Below is a small trained network, with its code and all its weights. Each question gives an input and a class and asks what happens when units are switched off, that is, made to give their printed mean instead of their output.

import numpy as np


def w(rows, s, z=0):
    codes = np.array(rows[::2]) - 128.0
    scale = np.full(codes.shape[1], s)
    scale[-1] = z or s
    return codes * scale


def norm(h):
    return h / np.sqrt((h * h).mean(-1, keepdims=True) + 1e-5)


def f(y):
    return y / 2 * (1 + np.tanh(0.7978845608 * (y + 0.044715 * y**3)))


def log_softmax(a):
    a = a - a.max(-1, keepdims=True)
    return a - np.log(np.exp(a).sum(-1, keepdims=True))


def net(x, mask):
    res = np.array(x, float).reshape(1, 8) / 4 @ E
    u = 0
    for l in range(4):
        y = f(norm(res) @ A[l][:, :-1].T + A[l][:, -1])
        res = res + np.where(mask[u : u + 8], y, B[l][:, -1]) @ B[l][:, :-1]
        u += 8
    return log_softmax(norm(res)[-1] @ U[:, :-1].T + U[:, -1])


A, B = {}, {}
E = w([
[186,171,125,88,165,51,205,98,165],'x0',
[140,49,155,158,139,59,71,142,41],'x1',
[28,146,115,67,33,93,160,105,169],'x2',
[76,104,114,172,131,103,48,172,112],'x3',
[143,122,86,107,176,208,125,175,94],'x4',
[77,120,194,166,134,60,183,156,11],'x5',
[73,65,89,161,180,132,143,179,207],'x6',
[170,117,91,81,151,152,72,76,142],'x7',
],0.011)
A[0] = w([
[52,157,135,110,55,94,111,96,158,2],'0.n1',
[114,127,124,87,148,49,166,107,159,101],'0.n2',
[185,184,151,113,132,62,145,50,74,98],'0.n3',
[148,117,145,211,148,82,70,111,151,80],'0.n4',
[185,229,134,148,138,109,210,153,174,124],'0.n5',
[152,74,150,202,163,94,114,112,151,21],'0.n6',
[70,128,122,155,141,175,140,166,102,12],'0.n7',
[4,165,115,137,163,126,176,135,176,102],'0.n8',
],0.019,0.0048)
B[0] = w([
[88,93,119,115,33,83,100,101,195,208],'0.n1',
[129,38,112,125,171,90,190,100,98,208],'0.n2',
[117,217,101,48,166,133,161,58,10,237],'0.n3',
[112,50,194,210,154,145,74,99,162,186],'0.n4',
[150,179,172,117,155,41,95,112,252,254],'0.n5',
[156,80,40,209,71,110,129,187,189,184],'0.n6',
[178,172,125,161,166,142,141,123,24,170],'0.n7',
[26,157,159,225,127,126,141,78,202,230],'0.n8',
],0.015,0.012)
A[1] = w([
[129,130,92,122,144,198,144,152,170,3],'1.n1',
[142,167,95,122,154,178,3,133,148,162],'1.n2',
[93,150,163,118,96,166,128,173,87,62],'1.n3',
[157,145,158,137,140,161,64,158,149,59],'1.n4',
[119,127,144,114,169,178,112,151,170,57],'1.n5',
[171,195,115,139,123,238,161,102,193,154],'1.n6',
[188,147,117,83,150,188,152,92,166,101],'1.n7',
[156,136,143,83,70,191,161,147,182,50],'1.n8',
],0.025,0.005)
B[1] = w([
[107,163,132,129,150,159,122,62,103,151],'1.n1',
[171,141,31,104,146,75,80,162,73,245],'1.n2',
[78,155,148,198,154,94,99,152,147,166],'1.n3',
[178,132,159,150,135,100,99,139,98,183],'1.n4',
[114,157,97,133,151,131,112,83,83,161],'1.n5',
[93,140,177,86,178,91,175,69,69,255],'1.n6',
[137,130,189,71,166,57,107,135,110,237],'1.n7',
[91,7,148,82,93,146,174,142,147,158],'1.n8',
],0.021,0.0077)
A[2] = w([
[84,172,126,134,38,98,43,126,144,99],'2.n1',
[170,77,117,107,178,210,51,179,152,100],'2.n2',
[165,165,162,174,97,181,181,149,122,5],'2.n3',
[196,203,147,118,73,186,147,175,159,49],'2.n4',
[101,152,109,132,99,158,200,162,239,58],'2.n5',
[199,161,72,75,45,168,117,113,154,22],'2.n6',
[61,180,148,201,109,146,185,236,4,127],'2.n7',
[166,211,204,154,138,172,123,181,125,106],'2.n8',
],0.018,0.0028)
B[2] = w([
[80,120,128,152,114,85,146,209,192,213],'2.n1',
[198,117,56,105,88,139,78,152,129,172],'2.n2',
[116,103,147,114,103,105,124,56,99,128],'2.n3',
[125,106,109,125,182,134,117,121,138,122],'2.n4',
[149,122,209,168,149,124,95,79,194,201],'2.n5',
[95,186,68,79,109,161,149,161,120,130],'2.n6',
[117,109,133,165,137,250,206,64,71,254],'2.n7',
[43,69,103,167,131,90,116,135,93,155],'2.n8',
],0.019,0.0093)
A[3] = w([
[195,164,150,66,136,155,170,181,144,6],'3.n1',
[158,103,90,45,105,130,221,160,135,19],'3.n2',
[220,191,110,112,142,116,245,104,186,151],'3.n3',
[176,144,169,167,64,82,163,92,54,121],'3.n4',
[71,116,151,113,194,129,107,99,135,96],'3.n5',
[93,157,167,184,106,67,134,241,56,126],'3.n6',
[182,225,228,73,145,186,40,125,152,41],'3.n7',
[78,197,120,138,7,117,20,78,101,134],'3.n8',
],0.018,0.0022)
B[3] = w([
[145,148,93,92,154,171,94,125,157,144],'3.n1',
[121,149,190,155,68,23,103,138,71,150],'3.n2',
[95,152,159,114,184,117,3,160,199,241],'3.n3',
[79,190,88,153,168,201,73,175,146,230],'3.n4',
[208,146,105,114,82,253,107,63,166,255],'3.n5',
[217,87,100,133,181,178,89,43,163,189],'3.n6',
[130,172,26,177,109,50,140,79,55,197],'3.n7',
[136,127,41,123,146,202,220,212,232,187],'3.n8',
],0.017,0.0082)
U = w([
[129,70,227,60,84,105,158,122,92,63],'0',
[180,145,219,97,119,110,129,180,145,25],'1',
[135,212,127,47,181,53,119,94,76,178],'2',
[185,146,237,113,90,139,147,196,108,2],'3',
[91,132,93,53,41,96,167,180,141,37],'4',
[86,143,132,172,144,199,168,92,66,189],'5',
[79,120,159,166,105,93,138,111,253,188],'6',
[197,75,79,195,143,138,72,180,103,159],'7',
],0.016,0.0071)

Each question gives the input, the list of numbers given to net, and the class t.
The units are the neurons (one row each of A and B). Each row of codes is followed by its name. A weight is (code - 128) times the scale printed after its matrix; where a second scale follows, it is the last column's (A, B and U).
mask holds one flag per neuron, layer by layer. A switched-off neuron (its flag False) gives its mean, the last column of its row in B, instead of its output. The means were averaged over made-up inputs and are rounded, as every weight is.
A unit's drop is (log p(t) with every unit on - log p(t) with that unit switched off) / (log p(t) with every unit on - log p(t) with every unit switched off).
The circuit of an input: a set's keep is (log p(t) with only the set's units on - log p(t) with every unit switched off) / (log p(t) with every unit on - log p(t) with every unit switched off). Starting from the 12 units with the biggest drops (on a tie, the unit counted first), units are removed one at a time, each time the one whose removal leaves the highest keep (on an exact tie, the one counted first), for as long as the keep stays at least 0.8.
circuit, biggest first: the units of the circuit, biggest drop first
top k neurons: the k neurons with the biggest drops, biggest first
k most important neurons of layer l: the k neurons of layer l with the biggest drops, biggest first
drop when u is switched off: that unit's drop, to one decimal
input [1,6,-4,-5,-4,1,1,-2], class 7: top 3 neurons : (0.n6; 1.n6; 0.n8)
input [-7,-6,0,3,-4,-8,1,4], class 2: circuit, biggest first : (1.n6)
input [1,7,-2,-1,-7,-6,-4,-4], class 5: circuit, biggest first : (0.n3; 0.n5; 0.n4)
input [5,8,0,6,4,4,2,-6], class 5: 2 most important neurons of layer 2 : (2.n7; 2.n1)
input [-2,-3,-7,0,0,4,0,-5], class 7: circuit, biggest first : (0.n8; 1.n6)
input [-7,-2,1,1,3,-2,-6,-1], class 7: circuit, biggest first : (1.n2; 0.n3)
input [0,5,6,-8,-8,-3,-1,2], class 4: 2 most important neurons of layer 1 : (1.n6; 1.n7)
input [1,6,-6,2,-8,-1,-5,-2], class 7: top 3 neurons : (0.n4; 0.n6; 1.n6)
input [-6,-1,0,8,-2,6,-6,5], class 7: 4 most important neurons of layer 0 : (0.n2; 0.n3; 0.n8; 0.n4)
input [0,-7,-1,-7,-8,-5,-4,-8], class 2: top 4 neurons : (0.n3; 1.n6; 3.n7; 0.n6)
input [5,0,0,7,4,0,2,5], class 7: top 2 neurons : (0.n3; 1.n6)
input [-1,-1,-8,-2,2,4,2,-5], class 7: top 4 neurons : (0.n3; 0.n8; 1.n6; 0.n6)
input [-5,2,-4,-3,-8,-3,-8,-2], class 5: top 2 neurons : (0.n3; 0.n5)
input [1,4,-2,-2,7,7,4,2], class 5: circuit, biggest first : (0.n5)
input [-7,-1,-1,-1,5,-1,-3,5], class 2: top 2 neurons : (1.n6; 1.n2)
input [-3,-1,8,1,6,-6,0,3], class 4: 2 most important neurons of layer 0 : (0.n2; 0.n1)
input [4,1,-3,-6,-8,-6,4,5], class 2: top 2 neurons : (1.n7; 0.n8)
input [0,6,7,-5,-6,-6,-7,-3], class 4: top 2 neurons : (0.n1; 3.n8)
input [5,-1,3,7,2,6,-6,1], class 5: top 2 neurons : (0.n5; 1.n7)
input [8,-4,-1,3,1,8,6,8], class 6: top neuron : (0.n8)
input [-2,3,-7,3,-1,3,-5,-7], class 5: top 2 neurons : (0.n5; 2.n7)
input [-3,-4,5,5,7,-8,7,0], class 5: top 2 neurons : (0.n8; 0.n5)
input [-3,6,6,-2,7,-4,-5,3], class 7: 3 most important neurons of layer 1 : (1.n2; 1.n6; 1.n3)
input [-1,-1,-1,-5,-6,-2,-1,2], class 2: drop when 0.n5 is switched off : 0.0
input [-3,6,8,-1,8,5,-7,6], class 5: drop when 2.n7 is switched off : 0.2
input [3,5,-1,7,0,5,-7,3], class 5: drop when 0.n5 is switched off : 0.2
